Below is a small trained network, with its code and all its weights. Each question gives an input and a class and asks what happens when units are switched off, that is, made to give their printed mean instead of their output.

import numpy as np


def w(rows, s, z=0):
    codes = np.array(rows[::2]) - 128.0
    scale = np.full(codes.shape[1], s)
    scale[-1] = z or s
    return codes * scale


def f(y):
    return y / 2 * (1 + np.tanh(0.7978845608 * (y + 0.044715 * y**3)))


def log_softmax(a):
    a = a - a.max(-1, keepdims=True)
    return a - np.log(np.exp(a).sum(-1, keepdims=True))


def net(x, mask):
    res = np.array(x, float).reshape(1, 3) / 4 @ E
    y = f(res @ A[0][:, :-1].T + A[0][:, -1])
    res = res + np.where(mask, y, B[0][:, -1]) @ B[0][:, :-1]
    return log_softmax(res[-1] @ U[:, :-1].T + U[:, -1])


A, B = {}, {}
E = w([
[94,130,137,132,196,102,85,10,185],'x0',
[194,88,169,159,205,106,93,168,57],'x1',
[185,189,111,88,203,61,180,109,185],'x2',
],0.014)
A[0] = w([
[172,92,126,90,102,124,178,188,126,43],'n0',
[131,60,121,147,84,222,96,112,154,196],'n1',
[159,196,57,117,173,111,180,135,164,216],'n2',
[64,45,157,200,93,187,141,153,85,176],'n3',
[105,114,118,130,161,86,68,48,145,31],'n4',
[204,142,135,55,154,52,139,132,146,207],'n5',
[152,95,185,112,174,95,132,164,54,57],'n6',
[210,90,167,155,125,120,156,118,63,37],'n7',
[200,104,174,218,156,55,24,153,71,108],'n8',
[132,160,114,87,169,91,165,171,187,185],'n9',
[156,98,90,113,93,189,158,194,79,41],'n10',
[96,109,212,155,78,212,52,144,134,176],'n11',
[115,126,148,137,57,47,172,202,108,88],'n12',
[198,130,132,176,173,98,99,141,104,106],'n13',
[110,83,136,136,142,209,106,141,152,191],'n14',
[202,200,101,115,167,110,164,114,150,197],'n15',
[128,156,168,143,87,151,105,89,72,178],'n16',
[76,168,18,78,43,144,149,122,165,48],'n17',
[91,21,93,147,87,149,63,119,136,189],'n18',
[167,125,181,148,174,138,60,90,114,31],'n19',
[54,177,53,133,79,130,159,101,131,153],'n20',
[68,137,175,175,169,111,20,110,185,42],'n21',
[189,175,112,58,167,48,125,104,155,187],'n22',
[113,133,104,91,107,170,1,151,99,160],'n23',
[67,31,110,195,133,187,90,121,155,188],'n24',
[89,176,90,89,111,169,131,127,151,42],'n25',
[159,138,130,102,118,184,208,175,96,66],'n26',
[103,107,73,89,106,140,199,194,105,55],'n27',
[84,134,104,95,164,87,192,160,150,181],'n28',
[198,189,104,110,100,66,145,196,157,118],'n29',
[90,132,57,55,80,164,156,96,188,89],'n30',
[88,111,113,113,138,121,104,22,149,8],'n31',
[81,108,178,197,115,201,120,116,109,205],'n32',
],0.008,0.0012)
B[0] = w([
[37,92,73,118,178,44,202,67,229,173],'n0',
[153,205,111,153,56,175,123,141,122,203],'n1',
[204,157,160,125,76,146,31,223,139,228],'n2',
[142,171,128,114,68,92,79,171,138,235],'n3',
[79,84,78,230,210,34,159,125,240,211],'n4',
[165,186,199,140,68,111,51,122,144,223],'n5',
[120,53,187,70,131,191,162,85,51,192],'n6',
[107,86,193,76,195,169,195,58,139,177],'n7',
[126,87,224,40,121,254,168,67,93,231],'n8',
[184,174,200,172,82,79,59,172,149,208],'n9',
[97,88,75,125,230,60,165,79,198,201],'n10',
[153,202,74,191,65,137,119,169,123,222],'n11',
[62,66,6,225,187,69,126,102,203,182],'n12',
[149,92,242,61,83,153,161,108,66,190],'n13',
[140,189,145,177,110,144,137,145,118,166],'n14',
[171,247,170,131,76,67,71,148,125,226],'n15',
[139,167,116,177,56,110,88,165,97,160],'n16',
[127,98,195,14,182,223,194,63,88,251],'n17',
[188,178,160,152,47,118,121,167,141,211],'n18',
[51,28,124,112,173,195,188,23,121,184],'n19',
[143,80,225,2,122,239,143,77,82,221],'n20',
[112,61,75,170,199,13,181,130,210,205],'n21',
[180,167,152,176,61,103,66,140,164,247],'n22',
[143,121,153,167,69,105,75,166,101,181],'n23',
[191,214,131,152,81,52,73,166,156,212],'n24',
[73,67,169,47,171,226,131,89,77,183],'n25',
[71,68,60,217,221,79,165,125,198,181],'n26',
[155,95,90,195,204,54,175,22,223,188],'n27',
[139,164,189,132,91,158,85,183,105,178],'n28',
[117,172,88,212,109,63,119,131,152,200],'n29',
[124,97,190,27,195,187,146,108,60,236],'n30',
[43,62,34,150,188,95,159,116,225,214],'n31',
[158,124,146,178,29,142,62,215,137,201],'n32',
],0.0048,0.011)
U = w([
[184,255,133,140,65,119,31,175,118,253],'0',
[134,99,182,10,147,225,155,67,77,81],'1',
[95,96,14,174,188,59,143,85,181,35],'2',
],0.011,0.0013)

Each question gives the input, the list of numbers given to net, and the class t.
The units are the neurons (one row each of A and B). Each row of codes is followed by its name. A weight is (code - 128) times the scale printed after its matrix; where a second scale follows, it is the last column's (A, B and U).
mask holds one flag per neuron, in row order. A switched-off neuron (its flag False) gives its mean, the last column of its row in B, instead of its output. The means were averaged over made-up inputs and are rounded, as every weight is.
A unit's drop is (log p(t) with every unit on - log p(t) with that unit switched off) / (log p(t) with every unit on - log p(t) with every unit switched off).
The circuit of an input: a set's keep is (log p(t) with only the set's units on - log p(t) with every unit switched off) / (log p(t) with every unit on - log p(t) with every unit switched off). Starting from the 12 units with the biggest drops (on a tie, the unit counted first), units are removed one at a time, each time the one whose removal leaves the highest keep (on an exact tie, the one counted first), for as long as the keep stays at least 0.8.
circuit, biggest first: the units of the circuit, biggest drop first
k most important neurons: the k neurons with the biggest drops, biggest first
drop of u: that unit's drop, to one decimal
input [-7,1,6], class 2: circuit, biggest first : [n0 n26]
input [5,-4,5], class 0: 4 most important neurons : [n2 n15 n22 n9]
input [8,2,-7], class 2: circuit, biggest first : [n21]
input [6,7,5], class 1: 3 most important neurons : [n8 n13 n19]
input [-6,6,-2], class 1: 2 most important neurons : [n8 n6]
input [3,-5,4], class 1: 2 most important neurons : [n30 n17]
input [8,-2,8], class 0: 4 most important neurons : [n2 n15 n22 n5]
input [8,8,-8], class 0: 3 most important neurons : [n24 n11 n32]
input [2,5,4], class 1: 2 most important neurons : [n8 n19]
input [0,-2,0], class 1: drop of n32 : 0.0
input [-8,7,-2], class 2: drop of n27 : 0.1
input [4,-4,3], class 1: drop of n30 : 0.7
input [3,2,-1], class 2: drop of n17 : 0.3
input [7,-8,8], class 0: circuit, biggest first : [n2]
